Below is a small trained network, with its code and all its weights. Each question gives an input and a target symbol and asks what happens when units are switched off, that is, made to give their printed mean instead of their output.

import numpy as np


def w(rows, s, z=0):
    codes = np.array(rows[::2]) - 128.0
    scale = np.full(codes.shape[1], s)
    scale[-1] = z or s
    return codes * scale


def norm(h):
    return h / np.sqrt((h * h).mean(-1, keepdims=True) + 1e-5)


def f(y):
    return np.maximum(y, 0)


def softmax(a):
    e = np.exp(a - a.max(-1, keepdims=True))
    return e / e.sum(-1, keepdims=True)


def log_softmax(a):
    a = a - a.max(-1, keepdims=True)
    return a - np.log(np.exp(a).sum(-1, keepdims=True))


def net(x, mask):
    ids = ['αβγζηθλμξπσφψω'.index(c) for c in x.split()]
    T = len(ids)
    res = E[ids] + P[:T]
    u = 0
    for l in range(3):
        q, k, v = (norm(res) @ M[l].T for M in (Q, K, V))
        z = softmax(np.where(np.tri(T) > 0, q @ k.T / 2**0.5, -1e9)) @ v
        res = res + np.where(mask[u], z, O[l][:, -1]) @ O[l][:, :-1]
        u += 1
        y = f(norm(res) @ A[l][:, :-1].T + A[l][:, -1])
        res = res + np.where(mask[u : u + 4], y, B[l][:, -1]) @ B[l][:, :-1]
        u += 4
    return log_softmax(norm(res)[-1] @ U[:, :-1].T + U[:, -1])


Q, K, V, O, A, B = {}, {}, {}, {}, {}, {}
E = w([
[79,189,142,89,83,136,181,159,128,116,149,173],'α',
[205,159,52,103,140,144,164,124,98,149,75,112],'β',
[178,110,103,131,119,115,191,170,145,99,120,148],'γ',
[168,136,127,82,145,145,169,109,123,156,76,80],'ζ',
[163,147,118,190,120,169,160,64,185,119,64,109],'η',
[74,139,165,96,105,149,179,105,174,176,108,174],'θ',
[166,99,137,54,117,156,158,177,123,116,118,125],'λ',
[133,62,120,163,81,180,124,73,161,128,220,88],'μ',
[49,112,77,124,85,64,160,166,102,247,165,113],'ξ',
[82,98,82,198,145,128,100,120,126,122,180,254],'π',
[78,61,74,59,122,58,116,23,81,128,105,177],'σ',
[83,110,195,192,195,165,117,148,72,196,148,165],'φ',
[113,49,98,131,252,79,115,137,197,115,130,105],'ψ',
[27,73,139,171,162,105,113,101,88,33,167,70],'ω',
],0.0029)
P = w([
[92,85,111,144,113,228,255,114,89,102,81,131],'0',
[161,128,148,126,118,138,213,110,89,122,168,175],'1',
[110,88,104,139,130,193,194,124,121,107,92,127],'2',
[171,126,136,116,120,110,174,119,101,134,177,167],'3',
[118,88,101,138,131,171,154,131,147,118,100,117],'4',
[174,135,146,116,135,89,137,119,122,139,184,160],'5',
[113,101,99,142,145,153,117,137,159,122,106,116],'6',
[170,149,145,110,125,86,98,133,132,144,183,147],'7',
[117,111,100,131,144,133,73,143,179,130,117,108],'8',
[158,166,155,120,137,60,76,130,151,142,182,144],'9',
[111,102,97,143,141,140,114,140,167,134,97,110],'10',
],0.0031)
Q[0] = w([
[28,172,111,177,71,191,23,162,110,115,3,54],'L0H0',
[28,178,164,179,137,181,148,82,57,119,24,73],'L0H0',
],0.0023)
K[0] = w([
[107,170,129,132,103,211,251,101,47,88,93,87],'L0H0',
[115,81,115,115,157,198,244,145,51,55,39,135],'L0H0',
],0.0028)
V[0] = w([
[150,87,98,127,55,108,98,86,120,28,168,104],'L0H0',
[3,92,120,162,214,137,82,90,52,186,193,102],'L0H0',
],0.0018)
O[0] = w([
[61,250,133,117,103,175,158,138,152,124,83,106,150],'L0H0',
[216,79,143,166,12,133,238,225,99,86,97,65,1],'L0H0',
],0.0018,0.00075)
A[0] = w([
[182,87,122,87,232,76,143,27,106,213,191,194,47],'L0N0',
[45,114,212,120,192,239,105,157,80,122,85,25,93],'L0N1',
[76,186,211,171,41,23,143,79,1,195,172,236,6],'L0N2',
[191,198,137,19,83,60,175,159,64,181,164,136,85],'L0N3',
],0.0019,0.0014)
B[0] = w([
[114,182,152,132,63,143,122,180,140,69,135,119,245],'L0N0',
[190,142,236,139,110,147,103,100,93,171,131,168,197],'L0N1',
[251,100,110,149,171,139,105,136,137,106,81,46,205],'L0N2',
[82,119,159,218,135,115,139,52,178,126,119,169,252],'L0N3',
],0.0033,0.0016)
Q[1] = w([
[3,134,67,73,176,220,103,195,147,158,29,59],'L1H0',
[140,208,198,111,87,84,120,77,230,110,146,192],'L1H0',
],0.0067)
K[1] = w([
[158,150,125,118,111,195,218,143,151,130,114,159],'L1H0',
[139,143,114,125,109,101,2,141,151,154,164,123],'L1H0',
],0.0079)
V[1] = w([
[168,176,122,97,104,92,147,173,183,180,41,197],'L1H0',
[106,105,147,81,143,93,111,52,102,2,57,127],'L1H0',
],0.0029)
O[1] = w([
[191,243,155,119,5,188,167,154,128,115,223,109,3],'L1H0',
[159,91,119,227,100,52,109,189,79,50,99,53,71],'L1H0',
],0.0028,0.00035)
A[1] = w([
[46,113,146,122,85,163,98,73,139,142,44,67,63],'L1N0',
[108,253,158,133,39,174,148,180,109,53,197,103,4],'L1N1',
[84,79,143,33,148,186,94,194,88,80,129,113,91],'L1N2',
[26,102,212,105,121,136,132,160,88,114,210,126,151],'L1N3',
],0.0034,0.0023)
B[1] = w([
[118,166,160,74,112,128,149,109,78,98,247,87,168],'L1N0',
[98,221,116,113,129,68,80,62,125,13,2,161,215],'L1N1',
[150,98,218,129,53,121,113,143,177,124,34,149,251],'L1N2',
[151,190,63,199,123,75,165,139,125,178,85,122,235],'L1N3',
],0.004,0.0017)
Q[2] = w([
[254,106,101,162,125,46,157,133,157,121,152,161],'L2H0',
[85,103,108,131,147,211,151,231,76,74,79,57],'L2H0',
],0.0071)
K[2] = w([
[134,135,115,166,197,111,54,216,165,130,116,97],'L2H0',
[158,97,103,132,98,165,254,105,113,103,89,117],'L2H0',
],0.0068)
V[2] = w([
[123,142,176,173,100,153,138,114,4,185,99,132],'L2H0',
[106,145,160,90,136,96,195,130,177,164,100,39],'L2H0',
],0.0037)
O[2] = w([
[126,170,151,90,153,75,1,122,196,170,152,89,146],'L2H0',
[138,116,26,136,101,136,99,189,210,45,174,183,9],'L2H0',
],0.0037,0.0014)
A[2] = w([
[141,134,203,176,56,120,141,204,61,68,130,47,93],'L2N0',
[219,162,201,28,219,76,19,139,99,136,214,68,38],'L2N1',
[118,18,105,129,94,194,117,137,111,205,188,40,77],'L2N2',
[1,105,79,169,192,158,154,56,148,148,81,230,4],'L2N3',
],0.0032,0.0041)
B[2] = w([
[139,148,118,128,70,124,109,162,156,160,179,96,212],'L2N0',
[236,119,107,34,180,48,170,171,97,38,179,145,160],'L2N1',
[110,173,160,125,164,147,93,180,80,79,102,158,223],'L2N2',
[185,89,80,138,81,105,3,102,112,157,174,163,254],'L2N3',
],0.0057,0.0012)
U = w([
[148,68,81,178,94,159,252,197,88,68,156,182,106],'α',
[192,166,19,97,174,189,124,119,102,155,62,61,113],'β',
[158,66,66,150,92,140,24,61,112,169,155,199,76],'γ',
[74,21,140,172,241,51,113,118,187,97,75,99,198],'ζ',
[137,122,130,169,133,201,141,43,187,93,179,33,133],'η',
[210,138,127,16,193,78,137,170,109,90,203,112,120],'θ',
[130,137,224,173,203,141,181,88,83,242,108,143,219],'λ',
[94,156,182,147,154,220,74,161,72,31,168,132,153],'μ',
[168,149,145,225,26,56,126,142,108,117,195,1,4],'ξ',
[89,231,111,149,107,73,108,101,145,66,33,175,72],'π',
[88,178,130,88,135,171,175,116,241,179,255,199,110],'σ',
[169,89,201,75,43,183,95,169,175,132,61,116,143],'φ',
[43,165,82,85,129,89,138,234,76,188,116,128,198],'ψ',
[55,67,114,19,81,105,137,70,65,88,135,89,160],'ω',
],0.0051,0.0016)

Each question gives the input, a string of symbols that net reads in full, and the target symbol t.
The units are the heads (2 rows each of Q, K, V and O) and the neurons (one row each of A and B). Each row of codes is followed by its name. A weight is (code - 128) times the scale printed after its matrix; where a second scale follows, it is the last column's (O, A, B and U).
mask holds one flag per unit, layer by layer, with each layer's heads first. A switched-off unit (its flag False) gives its mean, the last column of its rows in O or B, instead of its output. The means were averaged over made-up inputs and are rounded, as every weight is.
A unit's drop is (log p(t) with every unit on - log p(t) with that unit switched off) / (log p(t) with every unit on - log p(t) with every unit switched off).
The circuit of an input: a set's keep is (log p(t) with only the set's units on - log p(t) with every unit switched off) / (log p(t) with every unit on - log p(t) with every unit switched off). Starting from the 12 units with the biggest drops (on a tie, the unit counted first), units are removed one at a time, each time the one whose removal leaves the highest keep (on an exact tie, the one counted first), for as long as the keep stays at least 0.8.
units of the circuit, in order: the units of the circuit, biggest drop first
top k neurons: the k neurons with the biggest drops, biggest first
k most important neurons of layer l: the k neurons of layer l with the biggest drops, biggest first
drop when u is switched off: that unit's drop, to one decimal
input ξ λ π μ α σ λ π, target ξ: top 3 neurons	(L0N2, L2N0, L0N0)
input π ζ λ μ θ θ λ ξ, target σ: units of the circuit, in order	(L1H0, L2H0)
input λ μ π ξ μ μ π γ, target λ: units of the circuit, in order	(L2H0)
input α μ γ λ, target γ: units of the circuit, in order	(L0N3, L1H0, L2N3)
input γ μ ψ α λ θ σ α, target ξ: units of the circuit, in order	(L1H0, L2N0)
input θ λ γ μ, target γ: units of the circuit, in order	(L1H0, L2N3)
input η μ α β β μ β α, target γ: units of the circuit, in order	(L0N3, L1H0, L2N3)
input α α π π λ μ β μ, target γ: units of the circuit, in order	(L1H0, L2N3, L2H0)
input π π λ γ, target λ: top 2 neurons	(L0N3, L0N2)
input λ π α π λ σ σ λ, target ξ: units of the circuit, in order	(L1H0, L2N0)
input α φ λ α, target θ: units of the circuit, in order	(L2H0, L2N1)
input μ λ λ ζ, target π: units of the circuit, in order	(L0N0, L0H0, L1N1)
input μ μ ζ π α φ, target θ: units of the circuit, in order	(L2N1, L2H0)
input σ λ π ψ, target α: units of the circuit, in order	(L2H0)
input π α α φ π μ, target θ: top 2 neurons	(L2N1, L0N3)
input λ γ β ξ, target σ: top 2 neurons	(L0N3, L0N2)
input ψ ψ π λ, target α: units of the circuit, in order	(L2H0, L0N3)
input π α ζ λ, target π: top 2 neurons	(L0N0, L1N1)
input γ π π π π π λ ξ γ α, target σ: top 2 neurons	(L0N3, L0N0)
input ψ ξ μ λ λ ξ σ, target ω: most important neuron of layer 1	(L1N0)
input λ ω λ ζ σ α θ, target σ: top 2 neurons	(L0N0, L1N0)
input γ π λ λ γ λ η, target η: 3 most important neurons of layer 1	(L1N0, L1N1, L1N3)
input μ λ ω, target ξ: 2 most important neurons of layer 0	(L0N3, L0N1)
input λ λ θ σ, target ξ: 2 most important neurons of layer 0	(L0N0, L0N2)
input β α λ β, target π: top 2 neurons	(L0N0, L1N1)
input π φ μ λ λ π α π, target λ: 2 most important neurons of layer 0	(L0N2, L0N1)
input β α α β π λ π μ, target λ: most important neuron of layer 1	(L1N3)
input λ λ π, target γ: drop when L2N3 is switched off	0.5
